Below is a small trained network, with its code and all its weights. Each question gives an input and a target symbol and asks what happens when units are switched off, that is, made to give their printed mean instead of their output.

import numpy as np


def w(rows, s, z=0):
    codes = np.array(rows[::2]) - 128.0
    scale = np.full(codes.shape[1], s)
    scale[-1] = z or s
    return codes * scale


def f(y):
    return y / 2 * (1 + np.tanh(0.7978845608 * (y + 0.044715 * y**3)))


def softmax(a):
    e = np.exp(a - a.max(-1, keepdims=True))
    return e / e.sum(-1, keepdims=True)


def log_softmax(a):
    a = a - a.max(-1, keepdims=True)
    return a - np.log(np.exp(a).sum(-1, keepdims=True))


def net(x, mask):
    ids = ['αβγδεζηθλμξστφψω'.index(c) for c in x.split()]
    T = len(ids)
    res = E[ids] + P[:T]
    u = 0
    for l in range(2):
        r = res
        for j in range(2):
            rows = slice(2 * j, 2 * j + 2)
            q, k, v = (r @ M[l][rows].T for M in (Q, K, V))
            z = softmax(np.where(np.tri(T) > 0, q @ k.T / 2**0.5, -1e9)) @ v
            o = O[l][rows]
            res = res + np.where(mask[u + j], z, o[:, -1]) @ o[:, :-1]
        u += 2
        y = f(res @ A[l][:, :-1].T + A[l][:, -1])
        res = res + np.where(mask[u : u + 4], y, B[l][:, -1]) @ B[l][:, :-1]
        u += 4
    return log_softmax(res[-1] @ U[:, :-1].T + U[:, -1])


Q, K, V, O, A, B = {}, {}, {}, {}, {}, {}
E = w([
[149,164,159,130,193,157,104,171,142,152],'α',
[147,168,169,108,111,143,86,75,69,62],'β',
[88,175,177,57,165,62,97,127,126,131],'γ',
[250,120,86,83,98,178,109,84,117,70],'δ',
[147,187,142,106,225,186,111,203,164,137],'ε',
[179,146,122,139,167,151,86,145,135,132],'ζ',
[97,119,24,128,145,171,87,58,74,125],'η',
[146,180,98,95,156,59,160,127,169,137],'θ',
[147,149,129,139,171,129,83,137,101,205],'λ',
[88,119,85,181,151,201,132,121,134,85],'μ',
[139,119,199,99,120,154,142,135,132,220],'ξ',
[43,128,81,67,109,116,176,100,157,113],'σ',
[188,74,119,150,90,158,215,126,97,144],'τ',
[81,133,201,206,137,113,111,138,185,235],'φ',
[99,178,84,157,152,83,100,137,68,134],'ψ',
[123,111,84,253,114,120,159,75,156,102],'ω',
],0.025)
P = w([
[141,95,190,123,254,116,163,32,92,96],'0',
[146,101,170,114,233,111,138,54,111,117],'1',
[158,112,163,111,198,122,130,58,115,121],'2',
[155,131,158,115,183,138,126,91,115,130],'3',
[154,145,156,118,166,155,133,115,121,134],'4',
[161,155,152,121,135,172,135,124,114,137],'5',
[150,167,149,124,115,182,137,149,113,143],'6',
[151,181,150,125,92,194,137,169,107,143],'7',
[143,194,148,136,68,214,138,189,104,145],'8',
[142,212,140,128,53,218,130,204,102,147],'9',
[145,227,138,128,28,233,129,228,104,150],'10',
],0.012)
Q[0] = w([
[135,97,109,132,137,171,147,167,124,149],'L0H0',
[95,88,119,125,114,62,137,167,164,108],'L0H0',
[2,135,58,128,83,60,156,82,126,86],'L0H1',
[149,197,127,130,145,118,55,138,112,87],'L0H1',
],0.013)
K[0] = w([
[140,122,104,122,133,151,137,150,123,164],'L0H0',
[135,94,152,93,190,92,133,107,169,92],'L0H0',
[139,113,128,95,254,127,101,54,99,106],'L0H1',
[109,187,129,68,112,149,102,157,92,114],'L0H1',
],0.014)
V[0] = w([
[134,210,76,69,118,205,67,120,210,160],'L0H0',
[129,233,203,184,145,80,189,168,166,4],'L0H0',
[55,231,173,104,41,164,57,58,253,158],'L0H1',
[87,97,174,49,79,189,254,98,118,239],'L0H1',
],0.0039)
O[0] = w([
[92,190,182,165,142,160,90,178,163,120,184],'L0H0',
[192,110,143,76,76,151,188,118,148,148,53],'L0H0',
[97,133,201,119,112,193,135,101,55,78,124],'L0H1',
[116,255,126,47,144,123,67,51,174,165,252],'L0H1',
],0.009,0.0036)
A[0] = w([
[35,94,239,126,125,87,91,151,193,210,213],'L0N0',
[247,93,167,164,133,163,55,152,122,80,251],'L0N1',
[193,218,32,117,85,8,122,201,255,203,123],'L0N2',
[70,80,91,132,153,229,49,75,102,86,42],'L0N3',
],0.0049,0.0019)
B[0] = w([
[155,155,41,174,184,93,125,134,163,110,253],'L0N0',
[123,197,104,139,243,147,202,192,148,162,224],'L0N1',
[108,125,173,86,106,146,249,96,88,152,215],'L0N2',
[193,111,164,178,114,71,218,110,254,120,184],'L0N3',
],0.0099,0.0045)
Q[1] = w([
[147,186,156,109,154,159,153,58,19,217],'L1H0',
[100,45,237,121,3,43,108,95,73,24],'L1H0',
[72,18,123,162,23,32,77,173,204,20],'L1H1',
[96,146,159,103,116,56,145,151,99,24],'L1H1',
],0.007)
K[1] = w([
[96,168,135,120,18,124,136,194,85,58],'L1H0',
[174,61,197,77,234,58,126,118,141,61],'L1H0',
[125,43,128,84,253,125,117,78,126,115],'L1H1',
[138,86,159,30,176,131,117,135,62,88],'L1H1',
],0.007)
V[1] = w([
[166,81,148,171,234,89,25,97,21,207],'L1H0',
[3,89,161,160,53,18,153,90,24,120],'L1H0',
[190,107,124,237,157,67,76,49,123,148],'L1H1',
[191,170,191,74,199,110,33,180,73,237],'L1H1',
],0.0051)
O[1] = w([
[70,153,87,141,105,146,22,124,50,223,177],'L1H0',
[109,160,109,168,102,219,123,110,147,208,2],'L1H0',
[135,199,216,170,2,166,215,175,144,56,162],'L1H1',
[157,41,88,131,136,142,166,82,109,64,237],'L1H1',
],0.0091,0.0086)
A[1] = w([
[220,144,206,173,193,137,133,127,104,149,47],'L1N0',
[138,202,176,126,111,239,93,93,158,217,19],'L1N1',
[64,154,159,36,181,17,84,56,92,47,96],'L1N2',
[40,160,79,121,125,69,141,98,253,127,3],'L1N3',
],0.0052,0.0035)
B[1] = w([
[31,53,157,78,93,78,102,168,171,88,209],'L1N0',
[193,11,119,160,86,159,168,118,137,140,168],'L1N1',
[189,119,92,109,104,182,52,98,161,172,255],'L1N2',
[74,52,107,104,91,185,158,199,30,99,138],'L1N3',
],0.011,0.0072)
U = w([
[130,64,158,136,134,102,91,107,114,130,112],'α',
[167,68,102,176,152,199,121,110,121,150,30],'β',
[70,106,104,239,186,149,128,19,229,75,255],'γ',
[148,182,118,103,97,129,35,90,179,143,185],'δ',
[150,192,82,158,179,129,120,169,28,137,173],'ε',
[164,90,118,141,140,98,105,149,101,114,100],'ζ',
[65,80,76,85,58,130,86,132,158,115,199],'η',
[154,75,93,137,150,106,99,145,160,136,50],'θ',
[150,120,254,97,121,175,108,76,20,52,121],'λ',
[134,119,114,141,129,123,102,117,136,130,76],'μ',
[115,178,71,165,130,101,99,154,185,114,194],'ξ',
[126,174,138,98,118,61,88,168,145,149,118],'σ',
[196,109,104,136,104,77,102,146,121,110,71],'τ',
[138,161,113,103,158,67,164,102,147,182,159],'φ',
[138,128,93,133,145,95,98,158,159,140,85],'ψ',
[192,112,156,106,49,105,79,179,152,162,98],'ω',
],0.0066,0.0043)

Each question gives the input, a string of symbols that net reads in full, and the target symbol t.
The units are the heads (2 rows each of Q, K, V and O) and the neurons (one row each of A and B). Each row of codes is followed by its name. A weight is (code - 128) times the scale printed after its matrix; where a second scale follows, it is the last column's (O, A, B and U).
mask holds one flag per unit, layer by layer, with each layer's heads first. A switched-off unit (its flag False) gives its mean, the last column of its rows in O or B, instead of its output. The means were averaged over made-up inputs and are rounded, as every weight is.
A unit's drop is (log p(t) with every unit on - log p(t) with that unit switched off) / (log p(t) with every unit on - log p(t) with every unit switched off).
The circuit of an input: a set's keep is (log p(t) with only the set's units on - log p(t) with every unit switched off) / (log p(t) with every unit on - log p(t) with every unit switched off). Starting from all 12 units, units are removed one at a time, each time the one whose removal leaves the highest keep (on an exact tie, the one counted first), for as long as the keep stays at least 0.8.
units of the circuit, in order: the units of the circuit, biggest drop first
unit that matters most: the unit with the biggest drop
k most important neurons: the k neurons with the biggest drops, biggest first
k most important neurons of layer l: the k neurons of layer l with the biggest drops, biggest first
input η σ α λ ψ ζ σ η φ ζ τ, target λ: most important neuron -> L0N0
input η δ β λ φ ξ α ψ α, target β: units of the circuit, in order -> L1H0; L1N1; L0N1
input σ ξ λ ε, target δ: units of the circuit, in order -> L0H1; L1N2
input α ζ θ ω ε φ ζ τ, target λ: 2 most important neurons of layer 0 -> L0N0; L0N2
input ζ φ ω ξ, target ω: units of the circuit, in order -> L1H1; L1N1
input ξ γ β ε γ ψ ξ ξ, target β: 2 most important neurons of layer 0 -> L0N3; L0N1
input α η ε α α α β τ τ α δ, target φ: units of the circuit, in order -> L0H1; L0N2; L0N1; L1H0
input β ψ τ, target β: 3 most important neurons -> L1N1; L0N0; L0N3
input ω λ λ μ η ε φ δ α, target λ: 2 most important neurons -> L0N0; L0N1
input σ θ δ ω δ, target ω: units of the circuit, in order -> L1H1; L1N1
input η φ α α, target λ: units of the circuit, in order -> L1H1; L0H1
input θ ω α μ ξ λ, target δ: 2 most important neurons -> L1N2; L0N3
input ζ ω β ξ ξ λ δ, target δ: units of the circuit, in order -> L0H1; L1H0; L1N2
input φ β φ ξ, target λ: most important neuron -> L1N2
input ψ φ δ η τ ε, target φ: units of the circuit, in order -> L0H1; L0N2
input θ η ω ε δ, target ω: 4 most important neurons -> L1N1; L0N1; L1N0; L0N0
input λ α ψ, target ε: 3 most important neurons -> L1N0; L1N2; L0N3
input φ δ λ μ θ ω τ α σ η, target γ: 2 most important neurons -> L0N3; L0N0
input φ γ ξ λ ε, target δ: units of the circuit, in order -> L0H1; L1N2; L1H0
input δ η ψ δ σ ζ μ α ξ, target δ: 3 most important neurons -> L1N2; L0N3; L0N0
input β φ μ φ δ τ ζ ζ, target φ: unit that matters most -> L0H1
input ξ ψ η δ, target β: units of the circuit, in order -> L1H0; L0N1; L1N1; L0N3
input τ μ φ θ δ ψ η λ ζ, target ε: 2 most important neurons of layer 0 -> L0N1; L0N3
input η α β μ μ ξ δ λ ζ ω λ, target ω: 2 most important neurons -> L1N1; L1N0
input τ ε φ β θ ξ ζ, target δ: 2 most important neurons -> L1N2; L0N0
input σ α λ β δ ψ λ ω τ λ α, target φ: 2 most important neurons -> L0N2; L1N2
